Below are the code and all the weights of a small trained network. Each question names an input and a class and asks about switching units off, where a switched-off unit gives its printed mean instead of its output.

import numpy as np


def w(rows, s, z=0):
    codes = np.array(rows[::2]) - 128.0
    scale = np.full(codes.shape[1], s)
    scale[-1] = z or s
    return codes * scale


def f(y):
    return y / 2 * (1 + np.tanh(0.7978845608 * (y + 0.044715 * y**3)))


def log_softmax(a):
    a = a - a.max(-1, keepdims=True)
    return a - np.log(np.exp(a).sum(-1, keepdims=True))


def net(x, mask):
    res = np.array(x, float).reshape(1, 8) / 4 @ E
    y = f(res @ A[0][:, :-1].T + A[0][:, -1])
    res = res + np.where(mask, y, B[0][:, -1]) @ B[0][:, :-1]
    return log_softmax(res[-1] @ U[:, :-1].T + U[:, -1])


A, B = {}, {}
E = w([
[106,156,243,180],'x0',
[51,74,129,129],'x1',
[95,197,56,124],'x2',
[75,105,199,81],'x3',
[97,186,208,69],'x4',
[171,159,114,92],'x5',
[93,185,154,254],'x6',
[78,124,117,153],'x7',
],0.0085)
A[0] = w([
[173,252,111,26,198],'n0',
[98,132,221,155,184],'n1',
[186,44,216,127,157],'n2',
[79,211,133,57,255],'n3',
[78,68,149,116,223],'n4',
[96,159,133,128,199],'n5',
[127,146,136,100,80],'n6',
[161,155,121,211,92],'n7',
[150,170,141,223,137],'n8',
[104,143,33,129,214],'n9',
[211,97,39,74,179],'n10',
[55,138,134,156,250],'n11',
[127,176,211,121,107],'n12',
[113,187,127,69,154],'n13',
[65,154,216,110,173],'n14',
[189,100,94,112,188],'n15',
[187,104,111,164,42],'n16',
[116,24,97,143,153],'n17',
[209,138,106,113,81],'n18',
[90,120,196,174,157],'n19',
[15,109,112,154,191],'n20',
[199,132,174,89,180],'n21',
[201,163,186,176,87],'n22',
],0.011,0.0045)
B[0] = w([
[251,135,125,81,226],'n0',
[138,109,81,153,223],'n1',
[49,86,17,161,212],'n2',
[254,134,168,162,208],'n3',
[170,44,97,71,196],'n4',
[196,95,135,104,163],'n5',
[163,147,172,124,126],'n6',
[64,238,171,150,182],'n7',
[171,183,81,176,206],'n8',
[166,97,115,69,211],'n9',
[39,61,75,13,254],'n10',
[218,80,147,147,211],'n11',
[127,123,141,189,184],'n12',
[181,133,160,131,164],'n13',
[150,101,67,204,220],'n14',
[27,99,152,22,199],'n15',
[62,171,115,123,155],'n16',
[159,131,156,75,194],'n17',
[65,127,117,36,173],'n18',
[114,112,91,156,209],'n19',
[195,74,107,102,213],'n20',
[153,92,81,127,184],'n21',
[98,129,72,144,178],'n22',
],0.007,0.0095)
U = w([
[141,177,126,83,43],'0',
[197,153,132,146,239],'1',
[116,182,114,182,2],'2',
[139,81,172,126,81],'3',
[156,3,100,110,192],'4',
],0.012,0.003)

Each question gives the input, the list of numbers given to net, and the class t.
The units are the neurons (one row each of A and B). Each row of codes is followed by its name. A weight is (code - 128) times the scale printed after its matrix; where a second scale follows, it is the last column's (A, B and U).
mask holds one flag per neuron, in row order. A switched-off neuron (its flag False) gives its mean, the last column of its row in B, instead of its output. The means were averaged over made-up inputs and are rounded, as every weight is.
A unit's drop is (log p(t) with every unit on - log p(t) with that unit switched off) / (log p(t) with every unit on - log p(t) with every unit switched off).
The circuit of an input: a set's keep is (log p(t) with only the set's units on - log p(t) with every unit switched off) / (log p(t) with every unit on - log p(t) with every unit switched off). Starting from the 12 units with the biggest drops (on a tie, the unit counted first), units are removed one at a time, each time the one whose removal leaves the highest keep (on an exact tie, the one counted first), for as long as the keep stays at least 0.8.
circuit, biggest first: the units of the circuit, biggest drop first
k most important neurons: the k neurons with the biggest drops, biggest first
drop when u is switched off: that unit's drop, to one decimal
input [7,-7,1,5,3,5,-7,-8], class 1: circuit, biggest first : (n0)
input [6,7,0,-6,-4,3,4,5], class 2: 4 most important neurons : (n7, n0, n3, n8)
input [-5,-4,7,8,7,-5,3,5], class 1: circuit, biggest first : (n3, n10)
input [-3,1,-4,5,7,6,8,-6], class 1: circuit, biggest first : (n10, n3)
input [-5,4,-3,-2,8,2,7,7], class 1: 2 most important neurons : (n10, n2)
input [1,4,2,-2,-3,-2,7,-5], class 2: 3 most important neurons : (n7, n0, n3)
input [-1,-6,-4,-3,-2,-5,1,5], class 1: drop when n0 is switched off : -0.3
input [-1,-7,-1,5,4,1,3,6], class 1: drop when n11 is switched off : 0.0
input [5,3,7,7,6,5,-3,-2], class 1: drop when n3 is switched off : 0.1
input [4,-1,-8,-2,8,-5,6,-1], class 2: drop when n10 is switched off : 0.2
